Each row has a class, written after it.
[  2  10 -49   2  12 -61  40  23   5  14  12  33  42 -21 -58 -50  -3 -20
  23 -58 -15  15  59  18 -21 -20  -9 -25  23 -35  83   4 -31] : K944
[-19  14  10  13  52  32 -40  64  56 -49  -1  60  33  -4 -19 -18  15  53
 -37   1  19  16  51  12 -17 -13  58  -2   7 -16 -60  20 -12] : K542
[ 18   2   0   4  10  21 -67  -4  18  16   6  24  29  56 -43  57  29   7
 -23  47 -40 -46  -6 -13  44  -6  48  -6  28 -24 -16  42  15] : K480
[-21  12 -35  20  17 -42  33  36  -1  22  23  37  47  -7 -68 -55  14 -20
  26 -41 -27  12  53   1  11 -12  -9 -45  29 -37  50  -9 -49] : K494
[-34 -42  -6   1 -16 -97  15  -6 -34 -39 -11  16   1  31 -22 -23 -20  31
 -23  35 -27   9 -46  31 -23 -17  51  31  17 -36 -27  13 -18] : K542
[-11   7  29   9  -8  27 -84 -20  26  35  21  -1  37  19 -35  39  28  24
  -4  44 -70 -56 -31 -40  47 -33  28 -70   8 -34 -73  17  -9] : K494
[-15  10  12  18  71  42 -24  57  81 -45  -2  53  42  -6   6  -6  12  36
 -39  19  16  32  39   6 -25 -21  60  21 -18 -19 -61   8   3] : K377
[ 22 -17  23  -2   3   8 -77 -35  29  28  20  11  24  18 -18  10  17   6
  -2  47 -66 -59 -29 -29  45 -21  20 -33  17 -18 -51  20  -6] : K885
[ -1  -1 -45  -4  34 -56  30  21  27 -10  12  17  42 -18 -32 -49  -6 -37
  13 -28 -23  25  40  12 -15 -16 -14 -25  23 -39  64 -23 -37] : K377
[-21  -5  16  45  60  34 -16  60  57 -44  -3  43  48 -29 -14  -2  20  46
 -30  -8  43   8  52   0  -8  -9  61  -1   5  -3 -49  26  23] : K354
[  8  -4   3  10  25  35 -61 -15  22  12   3  31  25  37 -31  52  23   9
 -12  46 -36 -47 -25  -5  52 -13  42 -37  20 -20 -20  21  13] : K821
[-16  11   2  21  77  38 -22  69  87 -49  -1  66  46  -4  -4   4  19  37
 -46  12  24  36  53  12 -22 -20  78  13  -4 -20 -59  11   4] : K377
[-10  20 -32  24  37 -55  41   6  12  -2  11  12  31 -14 -53 -46 -12 -12
   5 -42 -28 -21  31  10  13   6 -15 -29  27  -2  49  -4  -2] : K821
[-11  15 -35  18  11 -58  37  12   8  20   2   8  16 -14 -61 -72 -11  -2
  16 -55 -19 -16  56  10 -15  -4   5 -26  18 -15  61  19  -8] : K944
[-55 -37 -12  43   0 -64  60   2  15 -34  -7  -4 -15  47 -10   3 -41  30
 -25  34  -5   7 -25  26   1 -17  95  28   6 -20 -12  20  -7] : K257
[-60 -14   6  18 -10 -59  65  20   0 -12  -6  -3  17  21 -40  13 -11  40
 -31  10  -2   1 -47  27   4 -33  81   9   4 -33 -43  13  -6] : K494
[ 12  -3  28  23  58  31 -83   9  56  19  18  35   8  51 -10   5  32   0
 -15 101 -71 -63  26 -30  46  17  59 -16  33 -27 -20  50  -2] : K257
[-60 -31 -15  18 -21 -93  65  -3  -1 -18 -19   2  23  22 -23 -12 -40  32
 -34  19  -2  16 -47  22  -1 -30  68  41 -17 -19 -11  23  -2] : K256
[ 38 -11  20  -3  55  24 -93 -11  53  21  13  27  18  25  -6   0  35  -4
 -14 101 -75 -61   6 -31  34   8  67  -5  26 -31 -22  38   8] : K377
[ -3   5 -57  -2  39 -63  43  20  33  -5  11  25  30 -17 -44 -51   1 -28
   6 -28 -17  24  57   8  -6  -6  -2 -16  37 -39  68 -20 -25] : K377
[-60 -14 -10  18 -10 -64  63  12 -13 -26  -3  -4  20  26 -43  -6 -18  47
 -27  29 -34   5 -28  16   4 -35  67   6  14 -52 -39 -12 -11] : K494
[ 22 -17  27   2   4   9 -76 -30  31  29  23   4  25  15 -15  16  20  -1
  -1  39 -69 -63 -29 -23  40 -28  29 -38   8 -15 -42  22  -7] : K885
[-22   7  28  66  62  31 -13  74  51 -26  11  63  55 -12 -28 -18  30  42
 -43  13  22  -4  89   1 -17  -7  56   9  -9 -21 -39  20  17] : K354
[-11  12 -25  -2  15 -62  16   5  14  25  -1  -7  16 -13 -52 -71  -1  -6
  23 -53 -29 -16  49   3 -20   3 -22 -22  24  -9  42  16  -6] : K944
[-27  -7 -56  34  13 -50  53   2  29  13   3 -15  -3 -43 -55 -64   0 -12
  33 -43  15 -13  78  -6  13  16  26  -3  48   5  60   4  14] : K354
[ -7   3  20  32  25  50 -53  16  39   4  -3  28  -3  81 -21  68  33  27
 -29  59 -16 -47  -5  -8  56   6  56 -36  31 -28 -30  61  13] : K257
[-22  30  38  39  63  31 -12  86  92 -22  26  55  72   3 -14  -6  27  73
 -28  18  -2   6  56 -15 -22 -14  47  -8 -14 -40 -75   2   2] : K494
[ 32  -2  28   0  49  19 -70  -1  33  29  23  48  25  24 -23  -4  38  -6
 -12  73 -69 -59  12 -18  52   2  58 -19  34 -17 -18  37   3] : K885
[ 18 -10  19  -1   4  20 -69 -28  23  18  17  27  23  29 -25  19  20  18
  -6  44 -56 -52 -29 -27  54 -21  21 -42  16 -23 -48  18   0] : K885
[-36 -40  -6  -4   2 -84  57   7   2  -9 -19  10  19  20 -30  -8 -26  24
 -21  -2  -8  17 -36  39 -31 -30  67  49   0 -27   1  22 -15] : K944
[-48 -20 -26  -2 -18 -75  42 -10 -26 -38 -14   7 -18  31 -43 -32 -25  47
 -28  29 -22  -1 -16  26  -1 -16  64  27  25 -37 -20   0  -7] : K542
[ 38  -5  22 -10  60  24 -94  -5  54  26  11  23  22  26  -6   7  47 -13
 -16 109 -79 -54  15 -26  31   4  62   5  24 -35 -24  40  13] : K377
[ -3  15  24  52  52   4 -16  64  41 -19  16  53  60   8 -28 -14  20  20
 -63  -1  -4   2  71   3 -35 -11  48  27 -14 -18 -27  27   7] : K480
[-16   2 -55  25  22 -40  57   7  31  13   0 -34  -5 -42 -56 -49   8 -15
  31 -48  15 -20  84  -2  22  17  34 -10  59   9  69  14  27] : K354
[ 42  -9   9  12  35  13 -98 -16  37  36  21  28  32  35 -34  -2  33  -9
 -11  93 -84 -68  28 -40  34   9  63  14  35 -28  -8  46  14] : K480
[  0  29  25  36  63  23  -5  80  83 -41  13  27  65  19 -12  17  12  47
 -52   7   2   3  60   2 -35 -10  35  31 -17 -27 -32   4  17] : K480
[-52 -24 -23  16 -19 -93  69   3 -20 -41 -11  -3  21  31 -25 -23 -36  49
 -39  26 -21  12 -22  24  -3 -36  69  19 -23 -41  -2 -10   4] : K256
[-33   3  15  41  65  39  -8  71  60 -46  -1  54  61 -19 -19   2  18  45
 -30  -5  37  24  67   6 -11 -17  56   4   4 -10 -49  16  16] : K354
[ 23  -1  19   7  61  14 -69 -16  23  29  23  51  38  26 -33  -1  28  -7
 -15  79 -85 -71  10 -24  51   6  49 -22  31 -23  -2  26  11] : K821
[ 39  -9  21   0  54  23 -91  -7  52  24  15  27  22  29 -10  -3  36  -4
 -14 105 -74 -62  13 -27  33   5  71 -10  21 -36 -21  41  13] : K377
[-11  17  38  29  53  14 -12  75  90 -28  11  32  72  14   7  -7  15  70
 -49  17   9   3  52 -11 -30 -14  30   6 -46 -32 -44   4  11] : K256
[ -5  -6   4   6 -22   0 -71 -32  18  21  11  10  32  28 -26  31  13  33
 -28  46 -55 -54 -23 -39  47 -31  30 -48 -17 -33 -35  13  -2] : K256
[ 29  -5   4  10  -6   0 -90 -40  18  28  15  -8  29  28 -39  38  19   2
 -23  50 -80 -64 -16 -36  44 -20  31 -17   9 -22 -26  29   6] : K480
[-55 -35   6  21  -4 -62  61  15  -2  -2 -10  -4  18  34 -39   5 -12  34
 -24  19 -11  12 -43  27   3 -29  90  29   3 -28 -36  18 -17] : K494
[ -6   9 -49  -4   9 -56  19  22   6  -4  11  32  28 -10 -58 -62  -1 -13
  21 -36 -18  16  52  13  -3  -4 -29 -23  34 -36  64  -8 -50] : K542
[ 17   0  37  10  34  33 -93   7  33  44  23  32  36  26 -36   3  53  17
  -5  79 -73 -68   8 -37  47  -1  57 -38  26 -38 -51  42  -5] : K494
[-57 -19 -22  12 -16 -96  76  -1 -21 -36  -8   2  22  30 -25 -19 -34  44
 -44  25 -28  13 -21  17  -5 -33  57  25 -13 -40   5 -13   1] : K256
[  6 -18  14   5  11   4 -86 -54  14  23  15  19  33  19 -26  34  16   8
 -14  46 -77 -58 -45 -32  44 -26  17 -39   6 -20 -44   4   1] : K821
[-21  33 -40   6  -4 -42  19   1  15  -1   2 -20  -7 -14 -46 -57 -14   0
  28 -33 -19 -19  43   5   8   8  -8 -21  38   0  35  17  -4] : K542
[-22  14  39  53  65  20 -20  76  69 -26  17  62  36  25  -5 -11  27  43
 -55  20   4   1  69  -1 -24  -6  33  13 -22 -29 -61  23  -8] : K257
[-56 -35   5  21 -14 -87  32   2 -32 -25   1  10  30  28 -28   0 -17  36
 -27  31 -47   8 -57  13 -11 -33  62   8  17 -43 -54   3 -15] : K494
[ -9  15  36  33  55   5  -8  84  43  -9   5  68  62   2 -31 -16  32  37
 -61 -14  13   7  78  24 -61 -24  43  14 -21 -40 -38  32  -5] : K944
[  6   6 -33  -2  30 -61  54  27  12   8  21  40  41 -23 -54 -52   2 -37
  10 -68 -10  10  39  20  18 -10 -20 -32  33 -12  72  -5 -46] : K885
[ -5  18  41  32  88  19  -1  70  82 -39  17  57  77   7  -5  -1  15  52
 -51  21  -5  -4  41   8 -28 -12  27  13 -24 -35 -45 -10  12] : K821
[-13  18  38  44  48  11 -10  79  45  -6   5  64  56   1 -27 -29  24  40
 -55  -6   7   2  75  20 -63 -24  35  20 -37 -38 -37  25  -7] : K944
[-12   9   6  11  48  29 -35  66  58 -46  -5  52  35 -13 -15 -19  22  45
 -32   0  23  25  49  20 -27 -20  54  24  -1 -20 -59  26 -19] : K542
[-23  36 -39  -1  -2 -48  13   7   8   4   4  14  -3  -3 -55 -59  -1   5
  26 -40 -11 -13  45   4  10  14 -25 -25  37  -5  31  15  -7] : K542
[ 14   2  11  -6   2  30 -93   1  13  12  -4  45   7  51 -46  26  44  33
 -16  61 -26 -53 -12  -4  46  -1  35 -33  29 -42 -39  54  -4] : K542
[-23 -51 -11   8  17 -71  45  -1  17 -33 -14  -5   6  26  -2 -12 -30  18
 -25  44 -14  19 -43  30 -18 -24  92  46  -6 -31  -5   5  -5] : K377
[-16  13  14  19  80  38 -22  73  91 -45   2  65  57  10  -2   6  20  44
 -43  16  13  29  50   7 -26 -21  60  24 -13 -28 -63  10   1] : K377
[ -1  -7  11  13   5  43 -60  -8  19  26  -2  33  20  34 -46  54  43  26
   1  45   6 -50  -2 -18  68   0  40 -40  29 -22 -25  49  36] : K354
[-20  28  47  39  86  35 -15  93 114 -42  19  31  45  36  11  13  19  61
 -39  21   1  -3  64   1 -22  -4  34   2 -28 -25 -53   7   1] : K257
[ -3  10  14  18   9  49 -52  23  21  27  10  52  26  42 -48  53  51  30
 -12  50 -18 -49 -15 -13  57 -11  67 -48  31 -45 -41  45   2] : K494
[  4 -21  20  15  -1  17 -78 -36  12  27  13  11  32   9 -39  25  27  22
  -4  44 -37 -65  -8 -39  58 -13  26 -52  15 -21 -41  30  20] : K354
[-13   5   3  31  55  15 -19  50  56 -47   4  44  52   0 -14   2   7  38
 -50 -10   4  25  45  -4 -30 -21  57  28  -4 -10 -42   9  12] : K480
[ -65  -24  -32   19  -22 -101   71   -1  -13  -43  -12    2   16   27
  -33  -22  -37   53  -44   20  -23    5  -25   16   -5  -33   61   21
   -6  -42  -10  -13   -2] : K256
[-13  22 -63  12  12 -52  56   9  40  13   3 -32   3  -4 -56 -28  -1 -24
  17 -46  -5  -2  69   6   5   6  28  18  46   2  72  12  23] : K480
